Below are the code and all the weights of a small trained network. Each question names an input and a class and asks about switching units off, where a switched-off unit gives its printed mean instead of its output.

import numpy as np


def w(rows, s, z=0):
    codes = np.array(rows[::2]) - 128.0
    scale = np.full(codes.shape[1], s)
    scale[-1] = z or s
    return codes * scale


def f(y):
    return y / 2 * (1 + np.tanh(0.7978845608 * (y + 0.044715 * y**3)))


def log_softmax(a):
    a = a - a.max(-1, keepdims=True)
    return a - np.log(np.exp(a).sum(-1, keepdims=True))


def net(x, mask):
    res = np.array(x, float).reshape(1, 5) / 4 @ E
    y = f(res @ A[0][:, :-1].T + A[0][:, -1])
    res = res + np.where(mask, y, B[0][:, -1]) @ B[0][:, :-1]
    return log_softmax(res[-1] @ U[:, :-1].T + U[:, -1])


A, B = {}, {}
E = w([
[197,123,232,174,176,108,214],'x0',
[126,129,126,128,124,124,125],'x1',
[161,80,189,106,137,81,28],'x2',
[47,53,91,33,220,55,170],'x3',
[67,115,254,91,5,113,148],'x4',
],0.0079)
A[0] = w([
[45,73,109,35,200,37,228,47],'neuron 1',
[62,117,167,109,57,134,117,56],'neuron 2',
[166,80,92,200,220,145,128,253],'neuron 3',
[52,209,96,145,117,216,249,141],'neuron 4',
[43,111,236,125,91,144,153,88],'neuron 5',
[161,16,188,93,157,116,28,116],'neuron 6',
[183,77,56,171,160,137,92,40],'neuron 7',
[87,125,32,84,60,147,53,112],'neuron 8',
[168,171,125,183,59,229,138,72],'neuron 9',
[2,136,107,144,167,127,193,54],'neuron 10',
],0.0085,0.0051)
B[0] = w([
[180,120,133,142,181,153,80,254],'neuron 1',
[89,166,55,140,185,215,141,172],'neuron 2',
[121,139,133,104,103,158,196,242],'neuron 3',
[108,148,163,68,52,104,106,234],'neuron 4',
[121,155,85,163,153,195,189,210],'neuron 5',
[139,193,111,65,77,120,122,197],'neuron 6',
[48,181,42,157,130,151,140,165],'neuron 7',
[198,2,142,116,88,164,181,207],'neuron 8',
[153,111,136,148,219,115,48,204],'neuron 9',
[144,157,121,114,119,126,67,178],'neuron 10',
],0.012,0.0093)
U = w([
[78,151,83,152,147,155,171,66],'0',
[172,119,140,134,193,104,10,68],'1',
[144,110,162,110,110,105,149,254],'2',
[199,59,200,123,93,116,213,134],'3',
[142,184,142,57,55,67,92,96],'4',
[90,50,164,155,130,24,165,140],'5',
],0.013,0.011)

Each question gives the input, the list of numbers given to net, and the class t.
The units are the neurons (one row each of A and B). Each row of codes is followed by its name. A weight is (code - 128) times the scale printed after its matrix; where a second scale follows, it is the last column's (A, B and U).
mask holds one flag per neuron, in row order. A switched-off neuron (its flag False) gives its mean, the last column of its row in B, instead of its output. The means were averaged over made-up inputs and are rounded, as every weight is.
A unit's drop is (log p(t) with every unit on - log p(t) with that unit switched off) / (log p(t) with every unit on - log p(t) with every unit switched off).
The circuit of an input: a set's keep is (log p(t) with only the set's units on - log p(t) with every unit switched off) / (log p(t) with every unit on - log p(t) with every unit switched off). Starting from all 10 units, units are removed one at a time, each time the one whose removal leaves the highest keep (on an exact tie, the one counted first), for as long as the keep stays at least 0.8.
circuit, biggest first: the units of the circuit, biggest drop first
most important unit: the unit with the biggest drop
top k neurons: the k neurons with the biggest drops, biggest first
drop of u: that unit's drop, to one decimal
input [3,5,2,2,6], class 0: most important unit -> neuron 5
input [5,-5,-8,3,7], class 4: top 3 neurons -> neuron 4; neuron 10; neuron 8
input [-3,3,-4,-8,-7], class 1: top 3 neurons -> neuron 9; neuron 5; neuron 2
input [-7,-5,-6,6,1], class 3: top 2 neurons -> neuron 8; neuron 9
input [-7,4,-8,4,5], class 4: top 4 neurons -> neuron 4; neuron 10; neuron 3; neuron 9
input [7,-6,1,8,6], class 1: top 3 neurons -> neuron 1; neuron 3; neuron 8
input [-1,5,8,-6,8], class 0: circuit, biggest first -> neuron 2; neuron 5
input [-6,-6,-8,-5,0], class 4: top 4 neurons -> neuron 4; neuron 1; neuron 5; neuron 3
input [-8,-8,7,-5,0], class 2: circuit, biggest first -> neuron 8; neuron 6
input [2,6,-7,0,6], class 4: top 2 neurons -> neuron 4; neuron 8
input [-2,6,4,-1,-6], class 0: top 2 neurons -> neuron 7; neuron 4
input [-6,4,-5,6,2], class 1: top 2 neurons -> neuron 1; neuron 10
input [-8,2,-7,-4,7], class 3: top 3 neurons -> neuron 8; neuron 4; neuron 7
input [-3,6,-6,-8,0], class 1: circuit, biggest first -> neuron 9
input [-7,-8,-6,0,-6], class 2: top 2 neurons -> neuron 8; neuron 4
input [4,0,-4,-6,-1], class 1: top 2 neurons -> neuron 9; neuron 8
input [-6,4,-5,8,-3], class 1: drop of neuron 10 -> 0.4
input [-2,-8,5,-7,-8], class 0: drop of neuron 3 -> 0.3
input [6,-5,8,0,-6], class 4: drop of neuron 8 -> 0.2
input [-3,4,-2,0,6], class 0: circuit, biggest first -> neuron 2
